Below is a small trained network, with its code and all its weights. Each question gives an input and a class and asks what happens when units are switched off, that is, made to give their printed mean instead of their output.

import numpy as np


def w(rows, s, z=0):
    codes = np.array(rows[::2]) - 128.0
    scale = np.full(codes.shape[1], s)
    scale[-1] = z or s
    return codes * scale


def f(y):
    return y / 2 * (1 + np.tanh(0.7978845608 * (y + 0.044715 * y**3)))


def log_softmax(a):
    a = a - a.max(-1, keepdims=True)
    return a - np.log(np.exp(a).sum(-1, keepdims=True))


def net(x, mask):
    res = np.array(x, float).reshape(1, 3) / 4 @ E
    y = f(res @ A[0][:, :-1].T + A[0][:, -1])
    res = res + np.where(mask, y, B[0][:, -1]) @ B[0][:, :-1]
    return log_softmax(res[-1] @ U[:, :-1].T + U[:, -1])


A, B = {}, {}
E = w([
[113,8,179,150,90,169,176,90],'x0',
[19,160,155,178,191,145,179,106],'x1',
[175,216,152,93,76,123,191,63],'x2',
],0.011)
A[0] = w([
[180,249,121,118,124,115,139,109,151],'n1',
[99,106,122,127,144,137,131,115,100],'n2',
[115,156,105,133,184,98,59,195,208],'n3',
[30,136,141,168,176,148,187,138,188],'n4',
[95,158,130,123,154,137,156,117,139],'n5',
[130,22,143,125,149,146,117,142,131],'n6',
[83,195,135,137,148,117,117,148,97],'n7',
[109,158,141,111,152,142,158,118,126],'n8',
[88,84,137,144,144,137,129,111,98],'n9',
[105,124,136,154,150,118,141,115,133],'n10',
[219,144,116,94,94,100,108,147,231],'n11',
[105,137,102,144,167,112,41,188,211],'n12',
[85,87,150,173,171,140,153,130,113],'n13',
[115,164,132,187,126,133,125,104,125],'n14',
[169,59,128,118,91,140,116,128,203],'n15',
[116,172,128,105,175,121,158,118,121],'n16',
[133,101,152,135,88,132,161,106,175],'n17',
[149,109,171,123,56,142,218,46,4],'n18',
[128,62,112,140,116,121,137,151,120],'n19',
],0.013,0.0037)
B[0] = w([
[83,101,131,88,27,86,141,134,250],'n1',
[117,130,134,111,120,132,120,112,146],'n2',
[159,114,140,88,208,170,141,112,225],'n3',
[68,155,135,91,125,138,116,36,241],'n4',
[90,153,131,144,121,120,170,127,166],'n5',
[147,134,147,188,62,115,74,151,213],'n6',
[105,169,129,157,125,96,175,104,180],'n7',
[101,147,128,141,133,104,159,129,158],'n8',
[88,133,130,108,105,128,104,114,174],'n9',
[109,122,102,119,128,116,128,98,154],'n10',
[137,70,123,44,105,162,71,167,238],'n11',
[164,121,113,141,207,168,135,132,222],'n12',
[99,123,128,91,101,156,78,91,198],'n13',
[102,140,120,136,123,113,156,131,153],'n14',
[181,114,137,189,121,115,106,170,197],'n15',
[87,144,108,154,117,91,161,118,169],'n16',
[142,125,121,127,152,146,92,131,172],'n17',
[142,133,102,87,253,159,168,123,206],'n18',
[135,144,139,163,95,112,99,156,174],'n19',
],0.02,0.014)
U = w([
[219,67,96,92,233,189,136,226,252],'0',
[86,93,142,55,47,150,60,123,175],'1',
[108,149,119,130,254,182,164,93,139],'2',
[91,149,131,150,83,61,189,138,9],'3',
[177,102,173,222,91,121,77,205,46],'4',
],0.0082,0.0018)

Each question gives the input, the list of numbers given to net, and the class t.
The units are the neurons (one row each of A and B). Each row of codes is followed by its name. A weight is (code - 128) times the scale printed after its matrix; where a second scale follows, it is the last column's (A, B and U).
mask holds one flag per neuron, in row order. A switched-off neuron (its flag False) gives its mean, the last column of its row in B, instead of its output. The means were averaged over made-up inputs and are rounded, as every weight is.
A unit's drop is (log p(t) with every unit on - log p(t) with that unit switched off) / (log p(t) with every unit on - log p(t) with every unit switched off).
The circuit of an input: a set's keep is (log p(t) with only the set's units on - log p(t) with every unit switched off) / (log p(t) with every unit on - log p(t) with every unit switched off). Starting from the 12 units with the biggest drops (on a tie, the unit counted first), units are removed one at a time, each time the one whose removal leaves the highest keep (on an exact tie, the one counted first), for as long as the keep stays at least 0.8.
circuit, biggest first: the units of the circuit, biggest drop first
k most important neurons: the k neurons with the biggest drops, biggest first
drop when u is switched off: that unit's drop, to one decimal
input [2,5,8], class 2: circuit, biggest first => (n18)
input [-4,0,-7], class 0: 2 most important neurons => (n4, n12)
input [0,2,1], class 3: circuit, biggest first => (n11, n3)
input [1,-1,-6], class 4: 2 most important neurons => (n6, n18)
input [0,5,-5], class 2: 4 most important neurons => (n1, n11, n12, n3)
input [-7,5,1], class 3: 2 most important neurons => (n1, n18)
input [-6,0,-7], class 0: 2 most important neurons => (n4, n12)
input [-1,2,1], class 3: 2 most important neurons => (n11, n18)
input [2,-8,1], class 0: 2 most important neurons => (n11, n1)
input [1,-3,-2], class 4: 2 most important neurons => (n18, n3)
input [-2,6,0], class 2: 3 most important neurons => (n1, n6, n4)
input [6,0,-5], class 4: 2 most important neurons => (n6, n15)
input [0,5,-8], class 2: 2 most important neurons => (n12, n1)
input [-4,1,-4], class 2: circuit, biggest first => (n11)
input [1,-5,-3], class 4: drop when n6 is switched off => 0.1
input [-7,4,2], class 3: drop when n1 is switched off => 0.4
input [-2,1,3], class 3: drop when n11 is switched off => 0.2
